Here is a tiny trained network, its code and every weight. The questions are about switching its units off for an input and a target symbol, where a switched-off unit gives its printed mean instead of its output.

import numpy as np


def w(rows, s, z=0):
    codes = np.array(rows[::2]) - 128.0
    scale = np.full(codes.shape[1], s)
    scale[-1] = z or s
    return codes * scale


def norm(h):
    return h / np.sqrt((h * h).mean(-1, keepdims=True) + 1e-5)


def f(y):
    return np.maximum(y, 0)


def softmax(a):
    e = np.exp(a - a.max(-1, keepdims=True))
    return e / e.sum(-1, keepdims=True)


def log_softmax(a):
    a = a - a.max(-1, keepdims=True)
    return a - np.log(np.exp(a).sum(-1, keepdims=True))


def net(x, mask):
    ids = ['εζηθλμπστψω'.index(c) for c in x.split()]
    T = len(ids)
    res = E[ids] + P[:T]
    u = 0
    for l in range(2):
        r = norm(res)
        for j in range(3):
            rows = slice(2 * j, 2 * j + 2)
            q, k, v = (r @ M[l][rows].T for M in (Q, K, V))
            z = softmax(np.where(np.tri(T) > 0, q @ k.T / 2**0.5, -1e9)) @ v
            o = O[l][rows]
            res = res + np.where(mask[u + j], z, o[:, -1]) @ o[:, :-1]
        u += 3
        y = f(norm(res) @ A[l][:, :-1].T + A[l][:, -1])
        res = res + np.where(mask[u : u + 12], y, B[l][:, -1]) @ B[l][:, :-1]
        u += 12
    return log_softmax(norm(res)[-1] @ U[:, :-1].T + U[:, -1])


Q, K, V, O, A, B = {}, {}, {}, {}, {}, {}
E = w([
[85,122,63,135,127,122,92,168,213,79,95],'ε',
[182,34,100,147,155,137,98,185,204,190,157],'ζ',
[105,88,114,118,214,121,190,237,130,114,166],'η',
[139,44,234,110,113,117,195,142,168,128,67],'θ',
[126,148,204,122,161,242,65,100,130,128,123],'λ',
[152,1,147,178,149,139,162,100,179,168,134],'μ',
[103,141,158,40,102,182,146,117,51,80,40],'π',
[55,82,182,92,122,162,210,65,102,87,84],'σ',
[227,99,69,134,142,168,61,150,89,188,112],'τ',
[120,135,43,96,148,211,106,85,35,123,115],'ψ',
[196,57,108,211,125,101,155,117,78,76,83],'ω',
],0.004)
P = w([
[118,142,93,132,223,168,135,104,192,173,10],'0',
[90,60,122,153,173,181,82,143,129,149,19],'1',
[151,149,122,186,131,254,172,168,168,117,89],'2',
[188,90,112,56,217,130,111,75,160,70,92],'3',
[82,35,141,146,138,166,65,153,87,150,73],'4',
[150,135,132,141,104,228,175,163,133,142,145],'5',
[200,79,129,52,178,120,110,82,122,60,152],'6',
[82,49,153,128,104,113,68,143,61,173,142],'7',
[141,118,142,131,73,184,152,156,100,148,189],'8',
[189,83,151,63,140,88,99,84,91,81,204],'9',
[75,44,127,121,120,129,91,161,78,173,98],'10',
[148,121,112,118,2,128,159,135,105,168,193],'11',
],0.0038)
Q[0] = w([
[160,79,123,145,131,151,119,106,104,113,111],'L0H0',
[110,167,137,108,153,97,140,143,123,148,161],'L0H0',
[70,162,114,124,114,107,130,140,146,184,131],'L0H1',
[204,72,112,4,184,106,144,76,138,90,170],'L0H1',
[77,158,150,97,106,136,167,105,78,66,92],'L0H2',
[149,170,32,102,136,157,76,152,70,126,127],'L0H2',
],0.012)
K[0] = w([
[154,102,124,108,111,145,139,104,116,152,118],'L0H0',
[132,135,133,135,171,131,148,155,118,124,130],'L0H0',
[93,137,95,91,136,127,151,179,168,143,149],'L0H1',
[170,95,210,120,155,137,176,120,2,192,192],'L0H1',
[64,182,173,76,105,143,152,100,85,77,89],'L0H2',
[138,199,45,98,131,162,46,154,77,123,138],'L0H2',
],0.012)
V[0] = w([
[184,148,160,153,130,154,198,98,73,207,133],'L0H0',
[98,126,152,127,255,111,147,226,68,107,154],'L0H0',
[141,110,109,81,13,177,111,62,181,151,126],'L0H1',
[142,152,150,159,174,120,149,158,119,96,136],'L0H1',
[123,154,219,212,240,162,44,101,125,86,84],'L0H2',
[168,101,81,169,50,87,179,128,99,100,106],'L0H2',
],0.0058)
O[0] = w([
[41,146,152,175,183,91,191,168,124,251,123,140],'L0H0',
[164,13,202,146,81,137,144,78,187,214,74,197],'L0H0',
[131,112,207,193,219,84,158,184,58,116,126,118],'L0H1',
[137,184,68,94,77,162,134,85,144,141,145,116],'L0H1',
[114,49,56,2,152,91,150,196,100,144,172,254],'L0H2',
[136,211,95,119,108,131,95,36,163,174,154,74],'L0H2',
],0.0018,0.003)
A[0] = w([
[150,202,90,142,155,102,152,142,146,3,179,35],'L0N0',
[144,157,64,199,89,114,156,80,167,81,186,22],'L0N1',
[37,244,80,159,160,118,194,215,183,148,227,85],'L0N2',
[137,207,155,156,127,90,130,126,155,111,151,79],'L0N3',
[118,176,140,176,156,101,129,153,128,112,136,82],'L0N4',
[90,253,84,143,96,125,106,198,130,56,168,6],'L0N5',
[41,171,159,145,96,120,48,153,151,112,172,86],'L0N6',
[118,229,200,198,146,235,82,60,212,166,77,51],'L0N7',
[112,190,100,171,27,31,157,128,137,169,114,87],'L0N8',
[156,166,127,108,103,97,157,177,170,188,178,57],'L0N9',
[70,175,115,181,109,79,148,147,200,117,100,69],'L0N10',
[93,166,185,156,122,183,149,158,120,185,136,113],'L0N11',
],0.0045,0.0023)
B[0] = w([
[227,2,203,92,164,110,143,109,170,185,140,152],'L0N0',
[119,105,102,100,99,188,94,143,120,128,131,150],'L0N1',
[120,167,176,205,127,176,114,174,83,84,95,165],'L0N2',
[96,128,126,110,156,100,174,165,146,102,179,131],'L0N3',
[182,175,136,150,132,125,77,97,137,138,122,129],'L0N4',
[122,177,144,68,101,186,249,150,129,212,162,141],'L0N5',
[104,74,142,169,157,162,78,195,113,130,156,147],'L0N6',
[112,151,184,229,207,72,128,205,71,56,141,215],'L0N7',
[154,235,123,111,10,189,127,119,151,57,183,161],'L0N8',
[120,209,177,107,162,88,166,131,115,157,156,162],'L0N9',
[102,157,119,171,139,118,100,136,121,113,147,139],'L0N10',
[180,110,109,101,67,174,127,79,166,128,121,247],'L0N11',
],0.0049,0.0015)
Q[1] = w([
[174,113,121,78,159,103,116,70,142,98,149],'L1H0',
[29,81,129,119,197,37,10,121,65,203,44],'L1H0',
[164,97,138,93,219,84,120,76,107,101,123],'L1H1',
[2,103,119,198,67,124,96,177,52,216,56],'L1H1',
[81,148,89,172,3,183,142,185,152,153,144],'L1H2',
[251,155,129,58,178,109,179,69,147,64,195],'L1H2',
],0.015)
K[1] = w([
[176,70,151,91,148,124,105,86,107,110,136],'L1H0',
[115,94,97,133,252,150,138,122,152,151,3],'L1H0',
[130,152,115,141,120,104,162,75,65,148,143],'L1H1',
[131,158,90,120,227,147,165,136,189,129,39],'L1H1',
[124,126,133,101,151,125,131,195,189,79,94],'L1H2',
[145,85,156,127,48,100,115,152,52,89,200],'L1H2',
],0.017)
V[1] = w([
[139,102,95,9,30,175,167,78,154,231,173],'L1H0',
[134,142,154,94,207,78,143,94,82,176,119],'L1H0',
[136,123,42,183,123,123,173,68,21,123,101],'L1H1',
[175,180,189,74,72,96,112,177,90,128,47],'L1H1',
[195,163,116,119,181,182,67,135,94,200,131],'L1H2',
[233,120,95,155,63,29,152,175,105,146,68],'L1H2',
],0.013)
O[1] = w([
[58,81,93,2,134,110,95,189,149,160,168,190],'L1H0',
[145,123,170,112,152,89,104,98,160,121,112,124],'L1H0',
[141,125,86,115,138,157,120,31,85,132,132,88],'L1H1',
[127,88,172,154,171,129,130,142,128,170,81,2],'L1H1',
[184,115,152,99,134,132,164,163,91,151,168,247],'L1H2',
[144,113,135,102,82,106,165,165,127,142,53,87],'L1H2',
],0.0079,0.0057)
A[1] = w([
[110,152,160,142,129,112,150,171,118,123,152,131],'L1N0',
[171,163,125,248,105,127,176,133,92,96,108,80],'L1N1',
[127,134,82,100,93,90,127,80,124,161,61,2],'L1N2',
[81,161,108,149,158,119,96,85,155,114,127,68],'L1N3',
[106,139,83,151,105,170,129,123,113,132,119,122],'L1N4',
[148,170,129,122,114,159,145,167,111,133,157,139],'L1N5',
[136,123,122,135,107,75,112,165,152,127,80,61],'L1N6',
[140,153,98,120,105,118,146,99,152,92,174,112],'L1N7',
[158,156,126,99,86,78,113,124,161,104,136,75],'L1N8',
[134,158,135,139,80,179,150,182,143,123,136,145],'L1N9',
[121,90,147,105,152,141,112,92,135,155,121,104],'L1N10',
[138,122,162,140,159,142,118,99,108,114,110,150],'L1N11',
],0.015,0.0044)
B[1] = w([
[182,148,112,143,141,178,101,101,164,114,144,198],'L1N0',
[140,156,95,109,38,81,59,247,84,26,136,255],'L1N1',
[141,66,146,107,74,211,85,96,220,89,82,159],'L1N2',
[119,80,197,118,83,80,189,97,129,103,172,157],'L1N3',
[177,166,131,169,133,155,213,154,158,140,141,170],'L1N4',
[99,111,151,161,140,109,166,111,172,120,74,226],'L1N5',
[126,223,136,99,97,121,132,88,115,170,147,147],'L1N6',
[111,157,173,118,142,127,68,147,89,138,80,183],'L1N7',
[83,96,136,183,152,194,153,143,87,138,107,161],'L1N8',
[127,146,91,164,130,142,183,49,71,149,142,241],'L1N9',
[146,169,103,196,105,100,130,127,125,107,95,183],'L1N10',
[86,103,77,92,126,121,123,150,153,154,140,166],'L1N11',
],0.013,0.0099)
U = w([
[165,173,94,167,53,109,123,209,85,43,142,254],'ε',
[126,161,105,185,137,201,238,65,130,160,139,144],'ζ',
[52,89,76,30,111,133,135,200,156,178,189,112],'η',
[139,253,196,95,100,87,96,122,185,199,90,134],'θ',
[197,126,178,162,211,150,74,168,222,110,199,104],'λ',
[52,127,223,148,181,176,81,168,60,120,71,122],'μ',
[93,100,54,206,182,36,79,135,170,173,48,40],'π',
[70,79,195,145,99,22,129,53,152,78,173,94],'σ',
[223,65,185,67,155,64,188,173,87,164,79,140],'τ',
[169,157,73,72,173,109,40,37,45,134,163,62],'ψ',
[161,71,130,86,70,197,76,73,202,95,47,61],'ω',
],0.0069,0.00093)

Each question gives the input, a string of symbols that net reads in full, and the target symbol t.
The units are the heads (2 rows each of Q, K, V and O) and the neurons (one row each of A and B). Each row of codes is followed by its name. A weight is (code - 128) times the scale printed after its matrix; where a second scale follows, it is the last column's (O, A, B and U).
mask holds one flag per unit, layer by layer, with each layer's heads first. A switched-off unit (its flag False) gives its mean, the last column of its rows in O or B, instead of its output. The means were averaged over made-up inputs and are rounded, as every weight is.
A unit's drop is (log p(t) with every unit on - log p(t) with that unit switched off) / (log p(t) with every unit on - log p(t) with every unit switched off).
The circuit of an input: a set's keep is (log p(t) with only the set's units on - log p(t) with every unit switched off) / (log p(t) with every unit on - log p(t) with every unit switched off). Starting from the 12 units with the biggest drops (on a tie, the unit counted first), units are removed one at a time, each time the one whose removal leaves the highest keep (on an exact tie, the one counted first), for as long as the keep stays at least 0.8.
circuit, biggest first: the units of the circuit, biggest drop first
most important unit: the unit with the biggest drop
k most important neurons: the k neurons with the biggest drops, biggest first
heads that matter: for each layer, one digit per head in row order, 1 if its drop is at least 0.15 and else 0, layers parted by /
input η η ζ μ ζ τ η σ ζ μ η ζ, target η: circuit, biggest first	L1H0
input λ λ σ λ ζ θ ζ ω η η, target ω: heads that matter	000 / 001
input τ μ λ μ, target μ: heads that matter	001 / 010
input τ π ω τ θ, target τ: heads that matter	001 / 001
input τ τ ε μ λ, target τ: heads that matter	001 / 001
input θ λ ε η τ μ ψ σ ψ ε ζ η, target ζ: 2 most important neurons	L0N2; L0N7
input σ τ ψ θ σ θ ε ω ω π τ, target σ: circuit, biggest first	L1H2; L1N3
input λ η τ λ ω τ τ, target ω: circuit, biggest first	L1N2; L1H2
input η τ ω ψ λ, target η: heads that matter	110 / 100
input η ζ τ τ, target τ: heads that matter	000 / 001
input θ η λ ζ τ ζ η τ η ε μ ε, target ζ: circuit, biggest first	L0N8; L1N9; L1N5
input ε λ τ η, target τ: circuit, biggest first	L1H2; L1N1
input θ ε η η λ τ λ μ π η, target π: heads that matter	001 / 010
input θ τ ω σ η η, target ζ: circuit, biggest first	L1N1
input η π η τ μ, target η: circuit, biggest first	L0H0; L1H0; L0H1
input μ ε τ ε η ε σ η ζ η η, target μ: heads that matter	101 / 010
input ψ τ π ε ζ ε η ψ ε, target η: 2 most important neurons	L0N5; L0N0
input η ζ ψ η θ σ θ ψ ψ μ θ, target η: heads that matter	110 / 100
input λ σ μ λ τ, target λ: circuit, biggest first	L1H2; L1N1; L1N9
input λ ζ π λ ε η π η, target λ: most important unit	L0H2
input ω λ ψ η ε η ζ η, target ω: circuit, biggest first	L1H1; L1N2; L1H2
input λ λ ζ λ, target λ: heads that matter	001 / 010
input θ μ μ ε η ψ η ψ ζ θ, target ψ: heads that matter	000 / 011
input ψ μ ε ζ τ η ε, target τ: circuit, biggest first	L1H2; L1N1
input ε σ σ η ψ η ε θ τ σ λ η, target η: heads that matter	100 / 100
input ω η σ η μ ω ω τ τ, target ζ: 3 most important neurons	L0N11; L0N7; L1N1
input σ ζ θ λ π σ τ θ θ ω ω, target σ: heads that matter	001 / 001
input θ μ τ ζ η η λ π, target θ: 2 most important neurons	L1N6; L1N1
input ω τ η μ ψ ψ τ λ, target ω: heads that matter	001 / 011
